Here is a tiny trained network, its code and every weight. The questions are about switching its units off for an input and a target symbol, where a switched-off unit gives its printed mean instead of its output.

import numpy as np


def w(rows, s, z=0):
    codes = np.array(rows[::2]) - 128.0
    scale = np.full(codes.shape[1], s)
    scale[-1] = z or s
    return codes * scale


def f(y):
    return y / 2 * (1 + np.tanh(0.7978845608 * (y + 0.044715 * y**3)))


def softmax(a):
    e = np.exp(a - a.max(-1, keepdims=True))
    return e / e.sum(-1, keepdims=True)


def log_softmax(a):
    a = a - a.max(-1, keepdims=True)
    return a - np.log(np.exp(a).sum(-1, keepdims=True))


def net(x, mask):
    ids = ['αβγδζθλμξπστφψ'.index(c) for c in x.split()]
    T = len(ids)
    res = E[ids] + P[:T]
    u = 0
    for l in range(2):
        r = res
        for j in range(2):
            rows = slice(2 * j, 2 * j + 2)
            q, k, v = (r @ M[l][rows].T for M in (Q, K, V))
            z = softmax(np.where(np.tri(T) > 0, q @ k.T / 2**0.5, -1e9)) @ v
            o = O[l][rows]
            res = res + np.where(mask[u + j], z, o[:, -1]) @ o[:, :-1]
        u += 2
        y = f(res @ A[l][:, :-1].T + A[l][:, -1])
        res = res + np.where(mask[u : u + 12], y, B[l][:, -1]) @ B[l][:, :-1]
        u += 12
    return log_softmax(res[-1] @ U[:, :-1].T + U[:, -1])


Q, K, V, O, A, B = {}, {}, {}, {}, {}, {}
E = w([
[254,124,137],'α',
[174,35,125],'β',
[133,188,88],'γ',
[153,131,114],'δ',
[132,82,98],'ζ',
[175,89,168],'θ',
[51,61,100],'λ',
[45,116,86],'μ',
[160,129,168],'ξ',
[105,176,158],'π',
[122,39,99],'σ',
[114,131,183],'τ',
[91,175,67],'φ',
[84,88,96],'ψ',
],0.026)
P = w([
[119,253,254],'0',
[145,235,216],'1',
[148,180,123],'2',
[159,152,82],'3',
[160,139,45],'4',
[162,130,35],'5',
],0.004)
Q[0] = w([
[107,83,118],'L0H0',
[129,124,99],'L0H0',
[93,181,197],'L0H1',
[215,4,194],'L0H1',
],0.018)
K[0] = w([
[96,99,138],'L0H0',
[109,81,202],'L0H0',
[151,181,234],'L0H1',
[208,3,169],'L0H1',
],0.015)
V[0] = w([
[136,152,101],'L0H0',
[172,118,96],'L0H0',
[124,158,157],'L0H1',
[177,99,1],'L0H1',
],0.0059)
O[0] = w([
[71,135,119,130],'L0H0',
[113,79,41,19],'L0H0',
[92,82,99,188],'L0H1',
[138,237,252,2],'L0H1',
],0.0039,0.0014)
A[0] = w([
[113,45,99,11],'L0N0',
[120,166,248,202],'L0N1',
[207,236,147,152],'L0N2',
[137,110,94,86],'L0N3',
[128,128,128,128],'L0N4',
[73,138,155,2],'L0N5',
[101,117,159,65],'L0N6',
[84,148,121,80],'L0N7',
[110,167,206,57],'L0N8',
[109,142,147,66],'L0N9',
[116,148,217,118],'L0N10',
[202,184,156,46],'L0N11',
],0.013,0.0057)
B[0] = w([
[153,157,190,137],'L0N0',
[211,159,5,253],'L0N1',
[82,156,254,248],'L0N2',
[144,141,110,114],'L0N3',
[128,128,128,128],'L0N4',
[92,77,182,119],'L0N5',
[92,96,122,120],'L0N6',
[117,154,186,150],'L0N7',
[155,144,132,144],'L0N8',
[115,119,140,116],'L0N9',
[146,152,100,174],'L0N10',
[144,82,245,151],'L0N11',
],0.0093,0.0058)
Q[1] = w([
[93,151,205],'L1H0',
[254,84,241],'L1H0',
[161,237,37],'L1H1',
[165,79,141],'L1H1',
],0.0087)
K[1] = w([
[100,123,188],'L1H0',
[220,49,175],'L1H0',
[204,11,205],'L1H1',
[154,119,102],'L1H1',
],0.011)
V[1] = w([
[138,104,2],'L1H0',
[72,25,189],'L1H0',
[106,176,26],'L1H1',
[95,83,74],'L1H1',
],0.0043)
O[1] = w([
[175,176,254,5],'L1H0',
[173,109,55,16],'L1H0',
[106,157,46,124],'L1H1',
[105,117,61,37],'L1H1',
],0.0046,0.003)
A[1] = w([
[89,169,8,4],'L1N0',
[184,100,185,38],'L1N1',
[157,119,23,114],'L1N2',
[62,115,105,87],'L1N3',
[113,133,107,99],'L1N4',
[124,87,30,62],'L1N5',
[128,128,128,128],'L1N6',
[127,75,37,77],'L1N7',
[189,121,188,141],'L1N8',
[112,44,108,134],'L1N9',
[129,114,123,83],'L1N10',
[210,100,81,81],'L1N11',
],0.015,0.012)
B[1] = w([
[220,79,183,157],'L1N0',
[49,136,97,174],'L1N1',
[56,168,124,221],'L1N2',
[85,61,52,170],'L1N3',
[111,122,112,119],'L1N4',
[148,161,114,152],'L1N5',
[128,128,128,128],'L1N6',
[159,158,113,158],'L1N7',
[161,77,79,254],'L1N8',
[164,142,255,177],'L1N9',
[81,130,116,102],'L1N10',
[50,52,88,205],'L1N11',
],0.0098,0.0057)
U = w([
[160,60,133,104],'α',
[125,110,139,235],'β',
[76,171,132,118],'γ',
[211,204,126,158],'δ',
[197,107,195,153],'ζ',
[146,155,14,202],'θ',
[102,93,186,83],'λ',
[73,87,82,12],'μ',
[163,84,52,4],'ξ',
[196,135,154,229],'π',
[164,124,135,202],'σ',
[251,122,88,162],'τ',
[150,159,215,82],'φ',
[150,115,129,79],'ψ',
],0.013,0.0041)

Each question gives the input, a string of symbols that net reads in full, and the target symbol t.
The units are the heads (2 rows each of Q, K, V and O) and the neurons (one row each of A and B). Each row of codes is followed by its name. A weight is (code - 128) times the scale printed after its matrix; where a second scale follows, it is the last column's (O, A, B and U).
mask holds one flag per unit, layer by layer, with each layer's heads first. A switched-off unit (its flag False) gives its mean, the last column of its rows in O or B, instead of its output. The means were averaged over made-up inputs and are rounded, as every weight is.
A unit's drop is (log p(t) with every unit on - log p(t) with that unit switched off) / (log p(t) with every unit on - log p(t) with every unit switched off).
The circuit of an input: a set's keep is (log p(t) with only the set's units on - log p(t) with every unit switched off) / (log p(t) with every unit on - log p(t) with every unit switched off). Starting from the 12 units with the biggest drops (on a tie, the unit counted first), units are removed one at a time, each time the one whose removal leaves the highest keep (on an exact tie, the one counted first), for as long as the keep stays at least 0.8.
circuit, biggest first: the units of the circuit, biggest drop first
k most important neurons: the k neurons with the biggest drops, biggest first
k most important neurons of layer l: the k neurons of layer l with the biggest drops, biggest first
which heads matter: for each layer, one digit per head in row order, 1 if its drop is at least 0.15 and else 0, layers parted by /
drop of u: that unit's drop, to one decimal
input λ π α τ τ, target τ: 3 most important neurons	[L1N8 L0N1 L1N2]
input α τ θ, target θ: which heads matter	00 / 10
input α σ ξ β γ, target γ: circuit, biggest first	[L0N2 L0N1]
input ζ λ λ, target λ: 3 most important neurons	[L1N9 L0N1 L0N0]
input ξ ξ τ, target θ: most important neuron	[L0N1]
input α φ δ γ, target γ: 4 most important neurons of layer 0	[L0N2 L0N1 L0N11 L0N10]
input ζ μ ξ φ, target γ: 3 most important neurons	[L0N2 L0N1 L1N8]
input β σ α τ τ, target τ: 2 most important neurons of layer 0	[L0N1 L0N11]
input σ π α π θ θ, target θ: 2 most important neurons	[L1N11 L1N2]
input ξ π τ τ τ, target θ: 3 most important neurons	[L0N2 L0N1 L1N9]
input τ π φ μ θ, target ξ: circuit, biggest first	[L1N11 L1N8 L0N2]
input μ φ π λ α ξ, target ξ: 4 most important neurons of layer 1	[L1N11 L1N8 L1N1 L1N9]
input ψ δ θ, target ξ: 2 most important neurons of layer 0	[L0N1 L0N2]
input φ σ ψ γ, target φ: 2 most important neurons	[L0N2 L0N1]
input σ ξ φ, target γ: most important neuron	[L0N1]
input π π φ π σ, target ζ: drop of L0N1	0.6
input ψ ζ α ξ, target ξ: drop of L0N11	0.4
input τ φ ψ μ τ λ, target λ: drop of L0N0	0.2
